Below are the code and all the weights of a small trained network. Each question names an input and a target symbol and asks about switching units off, where a switched-off unit gives its printed mean instead of its output.

import numpy as np


def w(rows, s, z=0):
    codes = np.array(rows[::2]) - 128.0
    scale = np.full(codes.shape[1], s)
    scale[-1] = z or s
    return codes * scale


def softmax(a):
    e = np.exp(a - a.max(-1, keepdims=True))
    return e / e.sum(-1, keepdims=True)


def log_softmax(a):
    a = a - a.max(-1, keepdims=True)
    return a - np.log(np.exp(a).sum(-1, keepdims=True))


def net(x, mask):
    ids = ['ΓΠαδζθμτψ'.index(c) for c in x.split()]
    T = len(ids)
    res = E[ids] + P[:T]
    u = 0
    for l in range(3):
        r = res
        for j in range(3):
            rows = slice(2 * j, 2 * j + 2)
            q, k, v = (r @ M[l][rows].T for M in (Q, K, V))
            z = softmax(np.where(np.tri(T) > 0, q @ k.T / 2**0.5, -1e9)) @ v
            o = O[l][rows]
            res = res + np.where(mask[u + j], z, o[:, -1]) @ o[:, :-1]
        u += 3
    return log_softmax(res[-1] @ U[:, :-1].T + U[:, -1])


Q, K, V, O = {}, {}, {}, {}
E = w([
[199,97,144,254,191],'Γ',
[106,114,109,149,84],'Π',
[140,82,145,89,121],'α',
[21,190,89,180,104],'δ',
[150,84,137,168,89],'ζ',
[147,93,162,129,112],'θ',
[131,101,125,157,81],'μ',
[136,96,129,142,85],'τ',
[127,93,115,112,97],'ψ',
],0.026)
P = w([
[31,56,254,126,170],'0',
[99,202,127,122,132],'1',
[129,157,83,142,110],'2',
[150,124,82,139,107],'3',
[150,101,94,124,120],'4',
[139,94,105,107,139],'5',
[134,68,88,122,122],'6',
[122,53,97,118,129],'7',
[102,54,99,106,146],'8',
[78,75,133,75,192],'9',
[68,58,150,78,192],'10',
[39,85,118,73,215],'11',
],0.0083)
Q[0] = w([
[151,137,113,72,208],'L0H1',
[93,169,125,127,57],'L0H1',
[84,189,215,165,64],'L0H2',
[134,79,161,100,135],'L0H2',
[139,96,151,38,126],'L0H3',
[133,71,198,254,181],'L0H3',
],0.0083)
K[0] = w([
[98,92,166,80,232],'L0H1',
[88,131,125,117,86],'L0H1',
[112,150,209,140,47],'L0H2',
[146,88,107,175,187],'L0H2',
[195,108,117,175,225],'L0H3',
[27,158,7,67,103],'L0H3',
],0.011)
V[0] = w([
[160,185,96,97,2],'L0H1',
[45,88,71,211,59],'L0H1',
[90,70,94,91,64],'L0H2',
[168,167,166,152,174],'L0H2',
[122,67,121,134,179],'L0H3',
[201,167,179,172,116],'L0H3',
],0.01)
O[0] = w([
[51,220,196,40,198,136],'L0H1',
[195,59,133,63,117,251],'L0H1',
[137,247,253,117,148,153],'L0H2',
[110,76,38,18,66,106],'L0H2',
[90,186,155,198,78,124],'L0H3',
[117,225,178,186,107,97],'L0H3',
],0.0057,0.015)
Q[1] = w([
[66,112,210,137,99],'L1H1',
[144,126,175,139,89],'L1H1',
[226,141,186,158,162],'L1H2',
[104,142,81,35,163],'L1H2',
[92,152,254,94,43],'L1H3',
[81,81,114,136,141],'L1H3',
],0.0082)
K[1] = w([
[96,131,98,170,145],'L1H1',
[97,183,91,165,105],'L1H1',
[52,117,127,1,98],'L1H2',
[135,107,192,166,202],'L1H2',
[166,128,204,127,149],'L1H3',
[149,154,11,158,90],'L1H3',
],0.0095)
V[1] = w([
[160,131,83,203,128],'L1H1',
[6,121,169,199,79],'L1H1',
[178,122,44,124,148],'L1H2',
[158,169,113,54,1],'L1H2',
[40,214,68,133,197],'L1H3',
[213,189,49,174,166],'L1H3',
],0.0081)
O[1] = w([
[115,181,143,86,254,119],'L1H1',
[158,105,64,108,76,147],'L1H1',
[113,185,133,113,119,140],'L1H2',
[88,45,200,89,155,94],'L1H2',
[99,163,233,167,169,8],'L1H3',
[91,167,185,126,222,94],'L1H3',
],0.009,0.014)
Q[2] = w([
[77,180,85,86,88],'L2H1',
[128,109,40,150,127],'L2H1',
[136,79,116,178,195],'L2H2',
[53,114,80,130,109],'L2H2',
[108,191,248,128,215],'L2H3',
[196,127,62,104,84],'L2H3',
],0.012)
K[2] = w([
[130,137,178,202,126],'L2H1',
[164,137,126,158,188],'L2H1',
[183,107,150,155,196],'L2H2',
[251,132,113,101,104],'L2H2',
[148,172,183,52,120],'L2H3',
[144,58,50,166,146],'L2H3',
],0.012)
V[2] = w([
[150,31,55,109,157],'L2H1',
[67,59,101,91,241],'L2H1',
[78,237,80,200,2],'L2H2',
[70,53,109,223,205],'L2H2',
[106,153,123,39,81],'L2H3',
[209,203,195,204,208],'L2H3',
],0.0058)
O[2] = w([
[65,153,163,79,64,254],'L2H1',
[58,86,108,205,151,119],'L2H1',
[235,181,152,197,134,152],'L2H2',
[175,204,98,22,47,104],'L2H2',
[165,145,84,68,95,89],'L2H3',
[86,118,191,117,2,25],'L2H3',
],0.0084,0.019)
U = w([
[203,215,29,152,140,174],'Γ',
[125,136,55,200,254,228],'Π',
[141,167,73,231,116,71],'α',
[144,204,90,153,148,47],'δ',
[114,194,97,136,109,127],'ζ',
[146,185,77,172,147,2],'θ',
[100,150,123,194,154,176],'μ',
[148,187,85,172,147,15],'τ',
[150,175,97,231,129,119],'ψ',
],0.0071,0.0055)

Each question gives the input, a string of symbols that net reads in full, and the target symbol t.
The units are the heads (2 rows each of Q, K, V and O). Each row of codes is followed by its name. A weight is (code - 128) times the scale printed after its matrix; where a second scale follows, it is the last column's (O and U).
mask holds one flag per head, layer by layer. A switched-off head (its flag False) gives its mean, the last column of its rows in O, instead of its output. The means were averaged over made-up inputs and are rounded, as every weight is.
A unit's drop is (log p(t) with every unit on - log p(t) with that unit switched off) / (log p(t) with every unit on - log p(t) with every unit switched off).
The circuit of an input: a set's keep is (log p(t) with only the set's units on - log p(t) with every unit switched off) / (log p(t) with every unit on - log p(t) with every unit switched off). Starting from all 9 units, units are removed one at a time, each time the one whose removal leaves the highest keep (on an exact tie, the one counted first), for as long as the keep stays at least 0.8.
circuit, biggest first: the units of the circuit, biggest drop first
unit that matters most: the unit with the biggest drop
heads that matter: for each layer, one digit per head in row order, 1 if its drop is at least 0.15 and else 0, layers parted by /
drop when u is switched off: that unit's drop, to one decimal
input ζ δ δ θ τ ζ θ μ α δ α Γ, target ζ: heads that matter => 010 / 001 / 011
input δ ζ Γ μ ζ θ, target ζ: circuit, biggest first => [L2H3]
input Π δ Π ζ τ μ μ ζ, target Π: heads that matter => 101 / 010 / 011
input δ θ Π ψ θ δ Π, target Π: circuit, biggest first => [L2H2 L2H3 L1H1]
input δ δ Π Γ ψ θ δ θ δ μ, target μ: circuit, biggest first => [L2H3 L1H3]
input δ Γ δ α α δ ζ δ Π, target ψ: heads that matter => 011 / 010 / 011
input τ Γ ψ, target ψ: circuit, biggest first => [L2H3 L2H2 L0H3]
input μ δ μ Π Π α δ, target Π: circuit, biggest first => [L1H3 L1H2 L2H1]
input Γ δ δ Π α θ ψ, target ψ: heads that matter => 011 / 110 / 011
input ζ δ Π θ τ μ δ Γ, target μ: heads that matter => 100 / 011 / 001
input θ τ δ δ Π τ δ Π, target Π: heads that matter => 000 / 011 / 011
input δ ζ θ δ μ Γ ζ μ μ θ, target μ: heads that matter => 010 / 111 / 111
input δ ζ ζ ζ δ μ δ Γ ζ τ, target ζ: heads that matter => 100 / 000 / 001
input μ δ Π Π δ, target Π: unit that matters most => L1H3
input δ Γ α δ α τ τ α ζ δ α, target α: heads that matter => 010 / 010 / 011
input θ ψ ζ μ ψ μ, target Π: heads that matter => 010 / 011 / 011
input μ ζ ζ δ θ ζ Γ μ θ, target μ: drop when L0H3 is switched off => 0.1
input μ δ δ μ Γ ψ ψ δ θ δ δ, target ψ: drop when L0H3 is switched off => 0.3
input Γ θ ζ μ τ Π, target μ: drop when L1H3 is switched off => 0.2
input τ δ ζ Γ θ μ ψ δ, target ψ: unit that matters most => L1H2
